Z625: [-13.2  57.3 -64.3  55.4  33.3]
Z323: [ 20.3  47.8 -50.9 -43.5 -52.4]
Z723: [-58.9  54.2  27.1 -32.4  67.5]
Z505: [-35.7 -27.1  91.0 -61.4  25.5]
Z540: [-67.5  55.9   7.0 -15.7  66.3]
Z759: [ 20.3 -50.9  47.8  -0.7 -32.0]
Z54: [-15.7  66.4  55.9 -52.5   7.0]
Z641: [ 57.1 -50.7  -2.8  40.0 -55.3]
Z139: [-68.0  50.3  16.8 -29.6  63.0]
Z808: [-52.5  66.3  55.9 -15.7   7.0]
succ: [-50.7]
[-2.8]
order: [  7.0 -15.7  55.9  66.3 -52.5]
Z808
start: [ 20.3 -50.9  47.8]
Z759, 0
start: [ 55.9   7.0 -15.7  66.3]
Z540, 1

